Below is a small trained network, with its code and all its weights. Each question gives an input and a target symbol and asks what happens when units are switched off, that is, made to give their printed mean instead of their output.

import numpy as np


def w(rows, s, z=0):
    codes = np.array(rows[::2]) - 128.0
    scale = np.full(codes.shape[1], s)
    scale[-1] = z or s
    return codes * scale


def norm(h):
    return h / np.sqrt((h * h).mean(-1, keepdims=True) + 1e-5)


def f(y):
    return np.maximum(y, 0)


def softmax(a):
    e = np.exp(a - a.max(-1, keepdims=True))
    return e / e.sum(-1, keepdims=True)


def log_softmax(a):
    a = a - a.max(-1, keepdims=True)
    return a - np.log(np.exp(a).sum(-1, keepdims=True))


def net(x, mask):
    ids = ['γδλξπτω'.index(c) for c in x.split()]
    T = len(ids)
    res = E[ids] + P[:T]
    u = 0
    for l in range(2):
        q, k, v = (norm(res) @ M[l].T for M in (Q, K, V))
        z = softmax(np.where(np.tri(T) > 0, q @ k.T / 4**0.5, -1e9)) @ v
        res = res + np.where(mask[u], z, O[l][:, -1]) @ O[l][:, :-1]
        u += 1
        y = f(norm(res) @ A[l][:, :-1].T + A[l][:, -1])
        res = res + np.where(mask[u : u + 12], y, B[l][:, -1]) @ B[l][:, :-1]
        u += 12
    return log_softmax(norm(res)[-1] @ U[:, :-1].T + U[:, -1])


Q, K, V, O, A, B = {}, {}, {}, {}, {}, {}
E = w([
[149,103,154],'γ',
[163,131,148],'δ',
[173,83,140],'λ',
[253,112,146],'ξ',
[121,112,25],'π',
[153,99,89],'τ',
[225,166,207],'ω',
],0.0042)
P = w([
[132,86,211],'0',
[255,101,135],'1',
[161,68,111],'2',
[177,94,113],'3',
[195,123,119],'4',
[81,67,103],'5',
[65,84,119],'6',
[152,145,112],'7',
[154,154,110],'8',
[146,138,101],'9',
[155,150,94],'10',
[157,148,95],'11',
[152,140,91],'12',
[162,146,85],'13',
],0.0038)
Q[0] = w([
[15,254,75],'0.h1',
[220,215,105],'0.h1',
[202,111,154],'0.h1',
[115,170,189],'0.h1',
],0.0058)
K[0] = w([
[115,254,81],'0.h1',
[241,155,138],'0.h1',
[155,91,159],'0.h1',
[56,166,165],'0.h1',
],0.0075)
V[0] = w([
[147,104,43],'0.h1',
[132,1,113],'0.h1',
[121,82,222],'0.h1',
[114,55,149],'0.h1',
],0.0065)
O[0] = w([
[165,210,112,211],'0.h1',
[255,158,174,254],'0.h1',
[168,34,166,116],'0.h1',
[190,118,170,169],'0.h1',
],0.0071,0.0051)
A[0] = w([
[93,125,122,135],'0.n1',
[194,104,140,72],'0.n2',
[81,136,172,123],'0.n3',
[75,104,168,142],'0.n4',
[121,122,121,99],'0.n5',
[65,157,139,80],'0.n6',
[181,16,2,60],'0.n7',
[147,95,196,124],'0.n8',
[189,160,68,254],'0.n9',
[112,138,134,80],'0.n10',
[205,105,141,1],'0.n11',
[90,181,188,164],'0.n12',
],0.0074,0.00081)
B[0] = w([
[146,139,126,128],'0.n1',
[41,200,158,201],'0.n2',
[153,151,75,128],'0.n3',
[195,80,83,129],'0.n4',
[142,134,127,128],'0.n5',
[134,176,102,128],'0.n6',
[99,194,206,160],'0.n7',
[155,84,6,155],'0.n8',
[219,64,5,254],'0.n9',
[118,139,134,128],'0.n10',
[33,210,160,210],'0.n11',
[146,130,147,129],'0.n12',
],0.011,0.0072)
Q[1] = w([
[135,161,106],'1.h1',
[202,110,251],'1.h1',
[163,208,93],'1.h1',
[76,13,157],'1.h1',
],0.012)
K[1] = w([
[137,99,160],'1.h1',
[10,111,24],'1.h1',
[151,56,195],'1.h1',
[128,228,48],'1.h1',
],0.011)
V[1] = w([
[1,153,186],'1.h1',
[135,47,194],'1.h1',
[69,20,98],'1.h1',
[89,78,45],'1.h1',
],0.0092)
O[1] = w([
[197,180,41,62],'1.h1',
[197,218,129,126],'1.h1',
[55,255,83,1],'1.h1',
[1,176,100,22],'1.h1',
],0.0093,0.0053)
A[1] = w([
[73,120,113,19],'1.n1',
[126,125,129,85],'1.n2',
[110,249,170,175],'1.n3',
[47,124,253,113],'1.n4',
[149,189,254,249],'1.n5',
[181,157,107,104],'1.n6',
[215,95,189,53],'1.n7',
[173,122,132,158],'1.n8',
[159,169,62,186],'1.n9',
[41,160,35,69],'1.n10',
[70,140,121,66],'1.n11',
[82,156,157,61],'1.n12',
],0.0091,0.0013)
B[1] = w([
[163,163,148,131],'1.n1',
[139,127,141,128],'1.n2',
[135,86,253,184],'1.n3',
[137,93,246,151],'1.n4',
[230,102,141,160],'1.n5',
[104,179,92,188],'1.n6',
[69,214,100,254],'1.n7',
[96,154,129,191],'1.n8',
[33,121,146,195],'1.n9',
[52,97,46,161],'1.n10',
[67,98,154,135],'1.n11',
[81,127,153,134],'1.n12',
],0.019,0.0061)
U = w([
[144,181,231,189],'γ',
[90,176,173,193],'δ',
[125,137,113,164],'λ',
[101,90,12,181],'ξ',
[130,15,170,128],'π',
[240,124,106,82],'τ',
[13,132,121,3],'ω',
],0.011,0.0067)

Each question gives the input, a string of symbols that net reads in full, and the target symbol t.
The units are the heads (4 rows each of Q, K, V and O) and the neurons (one row each of A and B). Each row of codes is followed by its name. A weight is (code - 128) times the scale printed after its matrix; where a second scale follows, it is the last column's (O, A, B and U).
mask holds one flag per unit, layer by layer, with each layer's heads first. A switched-off unit (its flag False) gives its mean, the last column of its rows in O or B, instead of its output. The means were averaged over made-up inputs and are rounded, as every weight is.
A unit's drop is (log p(t) with every unit on - log p(t) with that unit switched off) / (log p(t) with every unit on - log p(t) with every unit switched off).
The circuit of an input: a set's keep is (log p(t) with only the set's units on - log p(t) with every unit switched off) / (log p(t) with every unit on - log p(t) with every unit switched off). Starting from the 12 units with the biggest drops (on a tie, the unit counted first), units are removed one at a time, each time the one whose removal leaves the highest keep (on an exact tie, the one counted first), for as long as the keep stays at least 0.8.
units of the circuit, in order: the units of the circuit, biggest drop first
unit that matters most: the unit with the biggest drop
top k neurons: the k neurons with the biggest drops, biggest first
k most important neurons of layer l: the k neurons of layer l with the biggest drops, biggest first
drop of u: that unit's drop, to one decimal
input ξ ω ω ω π π ω, target ξ: unit that matters most	1.h1
input τ τ π ξ τ ω π τ δ π π π γ ξ, target τ: units of the circuit, in order	0.h1, 1.h1, 0.n9
input τ π γ τ ω π π δ τ γ ξ τ ω, target τ: units of the circuit, in order	0.h1, 0.n9, 1.h1, 0.n11
input π π δ τ δ τ π δ π π, target ξ: units of the circuit, in order	0.h1, 0.n11
input τ δ π δ π λ π ω δ γ ξ π ω δ, target τ: top 2 neurons	0.n9, 0.n8
input τ λ λ λ τ δ ω π π ω τ π π, target τ: units of the circuit, in order	0.n9, 0.h1, 1.h1
input ξ π τ ξ γ π ω, target ξ: top 2 neurons	0.n9, 0.n8
input λ δ π, target γ: top 2 neurons	0.n7, 0.n8
input γ λ π π, target γ: 2 most important neurons of layer 1	1.n3, 1.n7
input τ γ π δ π π ξ π τ λ, target τ: units of the circuit, in order	0.h1, 0.n9, 1.h1, 1.n3
input τ π π π τ, target τ: top 2 neurons	0.n9, 0.n8
input π τ π τ δ λ ω π π, target ξ: top 2 neurons	0.n9, 1.n3
input τ π ξ, target τ: 3 most important neurons of layer 0	0.n9, 0.n11, 0.n2
input π γ π ω δ ω λ ω ω, target π: top neuron	0.n8
input ξ γ π ω π τ π τ δ, target ξ: drop of 0.n9	0.7
input τ γ δ γ π π π π ω γ, target τ: drop of 1.h1	0.6
input π τ ω π π ω π π, target π: drop of 0.n5	0.0
input π τ π λ π τ ξ τ τ γ ω π δ, target π: drop of 1.h1	1.0
